Here is a tiny trained network, its code and every weight. The questions are about switching its units off for an input and a target symbol, where a switched-off unit gives its printed mean instead of its output.

import numpy as np


def w(rows, s, z=0):
    codes = np.array(rows[::2]) - 128.0
    scale = np.full(codes.shape[1], s)
    scale[-1] = z or s
    return codes * scale


def f(y):
    return y / 2 * (1 + np.tanh(0.7978845608 * (y + 0.044715 * y**3)))


def softmax(a):
    e = np.exp(a - a.max(-1, keepdims=True))
    return e / e.sum(-1, keepdims=True)


def log_softmax(a):
    a = a - a.max(-1, keepdims=True)
    return a - np.log(np.exp(a).sum(-1, keepdims=True))


def net(x, mask):
    ids = ['αζθλπτ'.index(c) for c in x.split()]
    T = len(ids)
    res = E[ids] + P[:T]
    u = 0
    for l in range(3):
        r = res
        for j in range(2):
            rows = slice(2 * j, 2 * j + 2)
            q, k, v = (r @ M[l][rows].T for M in (Q, K, V))
            z = softmax(np.where(np.tri(T) > 0, q @ k.T / 2**0.5, -1e9)) @ v
            o = O[l][rows]
            res = res + np.where(mask[u + j], z, o[:, -1]) @ o[:, :-1]
        u += 2
        y = f(res @ A[l][:, :-1].T + A[l][:, -1])
        res = res + np.where(mask[u : u + 4], y, B[l][:, -1]) @ B[l][:, :-1]
        u += 4
    return log_softmax(res[-1] @ U[:, :-1].T + U[:, -1])


Q, K, V, O, A, B = {}, {}, {}, {}, {}, {}
E = w([
[235,149,135,134,132,93,137,78,101,162,106],'α',
[95,88,125,152,95,102,221,85,85,131,176],'ζ',
[138,115,180,110,52,129,72,130,79,105,109],'θ',
[149,147,186,92,149,155,90,132,171,104,198],'λ',
[106,197,168,72,143,123,248,137,85,90,148],'π',
[149,190,83,109,155,123,108,148,155,78,88],'τ',
],0.016)
P = w([
[174,133,128,189,71,230,176,65,164,147,102],'0',
[185,123,74,119,88,131,127,128,108,149,190],'1',
[124,106,169,182,149,133,123,95,170,88,83],'2',
[163,145,91,132,108,98,125,206,80,126,204],'3',
[56,139,170,162,204,91,79,120,133,103,90],'4',
[141,136,116,109,113,45,146,249,86,121,162],'5',
[21,203,188,173,187,71,80,119,146,90,82],'6',
],0.011)
Q[0] = w([
[189,155,103,69,84,156,142,176,115,83,201],'0.h1',
[109,164,123,133,160,255,114,28,131,163,118],'0.h1',
[97,108,147,142,156,189,124,63,159,182,65],'0.h2',
[134,114,84,156,132,124,156,115,105,138,184],'0.h2',
],0.01)
K[0] = w([
[114,172,83,69,215,108,76,176,187,66,98],'0.h1',
[177,115,149,139,69,198,157,18,163,148,76],'0.h1',
[170,89,95,178,76,254,110,49,174,150,126],'0.h2',
[98,150,86,129,136,98,181,102,103,135,127],'0.h2',
],0.0085)
V[0] = w([
[103,76,241,120,106,107,179,81,102,129,232],'0.h1',
[145,194,223,103,161,191,121,167,193,130,194],'0.h1',
[172,161,187,81,186,180,95,182,152,106,123],'0.h2',
[94,253,138,76,140,197,204,108,135,98,130],'0.h2',
],0.0052)
O[0] = w([
[115,230,191,242,122,139,104,148,137,209,106,229],'0.h1',
[115,137,178,69,142,203,122,50,109,254,145,138],'0.h1',
[95,70,161,68,83,155,161,87,41,101,133,100],'0.h2',
[210,34,115,171,180,236,161,176,44,135,46,255],'0.h2',
],0.0065,0.0049)
A[0] = w([
[108,142,154,40,206,220,115,52,126,93,47,38],'0.n1',
[24,45,153,100,120,106,131,2,69,120,133,67],'0.n2',
[138,72,82,21,112,151,141,113,133,110,161,50],'0.n3',
[159,3,67,1,147,70,136,121,75,92,224,4],'0.n4',
],0.0059,0.0025)
B[0] = w([
[113,161,95,214,169,47,96,170,192,86,123,230],'0.n1',
[82,95,182,175,86,218,239,80,115,128,201,123],'0.n2',
[84,151,127,154,144,165,45,97,120,137,115,162],'0.n3',
[61,137,3,83,199,124,90,75,54,75,107,253],'0.n4',
],0.0077,0.0022)
Q[1] = w([
[151,96,255,139,103,139,138,111,128,199,189],'1.h1',
[123,133,182,114,148,158,79,112,178,88,183],'1.h1',
[155,121,133,137,70,140,87,47,128,175,172],'1.h2',
[112,117,111,107,134,180,127,131,125,90,105],'1.h2',
],0.0082)
K[1] = w([
[191,125,193,135,105,191,122,157,162,209,173],'1.h1',
[112,154,153,22,202,203,64,125,211,156,254],'1.h1',
[110,168,169,116,123,86,73,23,236,82,128],'1.h2',
[150,146,101,136,152,127,188,57,101,101,124],'1.h2',
],0.0063)
V[1] = w([
[183,28,75,119,122,233,139,51,45,174,173],'1.h1',
[176,92,106,139,146,149,65,111,103,136,157],'1.h1',
[57,254,131,151,114,24,136,27,194,108,189],'1.h2',
[113,127,127,121,19,131,138,100,125,85,86],'1.h2',
],0.004)
O[1] = w([
[94,145,158,186,67,52,198,123,119,137,117,240],'1.h1',
[92,152,131,145,114,139,172,100,63,113,116,142],'1.h1',
[153,174,194,16,126,152,254,131,78,104,77,4],'1.h2',
[218,98,146,131,140,146,108,145,159,116,168,106],'1.h2',
],0.0055,0.003)
A[1] = w([
[137,2,78,134,47,222,215,70,160,122,200,122],'1.n1',
[212,117,82,83,58,46,135,221,198,75,145,6],'1.n2',
[120,163,140,77,126,82,162,207,95,97,119,66],'1.n3',
[169,113,69,143,167,162,3,127,211,121,107,123],'1.n4',
],0.0059,0.0023)
B[1] = w([
[202,25,132,133,57,248,129,149,48,120,164,251],'1.n1',
[117,212,147,202,207,2,124,216,194,32,167,126],'1.n2',
[136,191,152,116,82,187,173,175,120,65,182,215],'1.n3',
[208,81,230,99,127,226,253,146,80,163,134,243],'1.n4',
],0.0064,0.0018)
Q[2] = w([
[123,178,160,177,134,134,141,127,118,118,160],'2.h1',
[184,195,121,112,113,77,131,202,110,158,228],'2.h1',
[81,75,218,131,37,186,112,159,101,53,113],'2.h2',
[230,142,197,147,144,113,112,66,116,132,2],'2.h2',
],0.0079)
K[2] = w([
[90,133,192,125,158,99,88,151,120,74,84],'2.h1',
[74,170,167,49,114,145,112,244,56,99,146],'2.h1',
[59,103,182,113,3,145,73,187,81,78,131],'2.h2',
[250,162,117,82,64,68,66,109,111,136,89],'2.h2',
],0.007)
V[2] = w([
[165,137,140,81,109,159,141,158,79,116,98],'2.h1',
[74,111,200,82,113,172,3,119,145,131,115],'2.h1',
[56,153,172,155,127,125,86,114,125,105,71],'2.h2',
[74,105,176,154,147,127,151,179,114,110,67],'2.h2',
],0.0054)
O[2] = w([
[158,100,156,186,75,215,77,105,165,124,122,158],'2.h1',
[107,120,162,69,20,74,19,138,136,87,202,1],'2.h1',
[254,167,116,167,40,242,139,36,29,200,89,101],'2.h2',
[203,206,81,150,153,114,99,61,107,179,126,153],'2.h2',
],0.0051,0.0061)
A[2] = w([
[107,153,117,44,69,54,141,104,141,254,193,131],'2.n1',
[49,117,201,75,71,125,25,94,159,83,133,46],'2.n2',
[90,121,179,55,155,161,184,154,150,76,143,4],'2.n3',
[84,127,96,122,64,14,46,159,186,79,205,28],'2.n4',
],0.0067,0.002)
B[2] = w([
[2,167,88,51,94,205,95,168,208,212,82,129],'2.n1',
[52,156,126,130,146,65,168,170,128,92,101,254],'2.n2',
[225,157,110,130,43,240,130,81,103,151,122,197],'2.n3',
[249,173,30,162,75,84,64,88,157,152,209,219],'2.n4',
],0.0087,0.00092)
U = w([
[245,94,230,145,68,216,159,114,60,197,112,214],'α',
[3,136,211,170,200,2,158,155,183,67,94,173],'ζ',
[53,133,108,88,89,139,134,162,168,212,97,103],'θ',
[83,101,61,85,138,125,121,89,82,98,120,144],'λ',
[147,148,112,141,98,108,115,127,150,135,170,30],'π',
[105,126,135,115,121,113,140,137,145,140,120,3],'τ',
],0.005,0.0045)

Each question gives the input, a string of symbols that net reads in full, and the target symbol t.
The units are the heads (2 rows each of Q, K, V and O) and the neurons (one row each of A and B). Each row of codes is followed by its name. A weight is (code - 128) times the scale printed after its matrix; where a second scale follows, it is the last column's (O, A, B and U).
mask holds one flag per unit, layer by layer, with each layer's heads first. A switched-off unit (its flag False) gives its mean, the last column of its rows in O or B, instead of its output. The means were averaged over made-up inputs and are rounded, as every weight is.
A unit's drop is (log p(t) with every unit on - log p(t) with that unit switched off) / (log p(t) with every unit on - log p(t) with every unit switched off).
The circuit of an input: a set's keep is (log p(t) with only the set's units on - log p(t) with every unit switched off) / (log p(t) with every unit on - log p(t) with every unit switched off). Starting from the 12 units with the biggest drops (on a tie, the unit counted first), units are removed one at a time, each time the one whose removal leaves the highest keep (on an exact tie, the one counted first), for as long as the keep stays at least 0.8.
units of the circuit, in order: the units of the circuit, biggest drop first
unit that matters most: the unit with the biggest drop
k most important neurons: the k neurons with the biggest drops, biggest first
k most important neurons of layer l: the k neurons of layer l with the biggest drops, biggest first
which heads matter: for each layer, one digit per head in row order, 1 if its drop is at least 0.15 and else 0, layers parted by /
drop of u: that unit's drop, to one decimal
input λ α λ, target ζ: 2 most important neurons => (2.n2; 0.n1)
input λ θ ζ τ, target λ: most important neuron of layer 0 => (0.n4)
input ζ ζ ζ, target ζ: which heads matter => 11 / 00 / 00
input ζ θ ζ τ π, target α: units of the circuit, in order => (2.n3; 0.h2; 1.h2)
input ζ τ τ ζ ζ α λ, target α: units of the circuit, in order => (1.h1; 1.n4)
input π ζ π θ π τ λ, target α: units of the circuit, in order => (1.n4; 1.h1)
input λ λ π, target α: units of the circuit, in order => (2.n3; 0.h2)
input λ α α, target ζ: which heads matter => 00 / 00 / 01
input π θ ζ ζ, target π: which heads matter => 01 / 00 / 00
input ζ α α λ ζ ζ, target θ: which heads matter => 11 / 00 / 00
input ζ ζ ζ θ ζ λ, target θ: units of the circuit, in order => (0.h1; 2.n1; 2.h1; 0.h2)
input λ ζ θ α, target π: units of the circuit, in order => (2.n4; 0.h2; 2.h1; 1.n2)
input θ λ θ, target ζ: units of the circuit, in order => (2.n2; 2.h1; 0.h2)
input ζ π ζ λ τ ζ, target λ: units of the circuit, in order => (0.h1; 0.n4)
input λ ζ τ λ, target λ: which heads matter => 10 / 00 / 00
input α τ α, target ζ: 2 most important neurons => (1.n1; 2.n3)
input π π τ ζ θ ζ, target π: unit that matters most => 2.n4
input π θ τ, target α: which heads matter => 00 / 10 / 00
input θ λ α θ, target θ: units of the circuit, in order => (0.h1; 2.n1; 0.h2; 2.h1)
input λ λ α θ π θ ζ, target α: most important neuron of layer 0 => (0.n2)
input α π τ ζ ζ τ θ, target α: 2 most important neurons => (0.n4; 1.n2)
input θ ζ ζ θ θ, target ζ: units of the circuit, in order => (2.n2; 0.h2)
input α τ θ θ α λ ζ, target α: which heads matter => 00 / 00 / 00
input π α π ζ ζ θ, target π: drop of 1.n1 => 0.0
input π τ ζ λ, target λ: drop of 1.h1 => 0.1
input π θ ζ λ, target θ: drop of 2.h1 => 0.2
input ζ θ τ θ τ α, target λ: drop of 0.h1 => 1.0
input λ ζ θ ζ ζ ζ, target ζ: most important neuron => (1.n2)
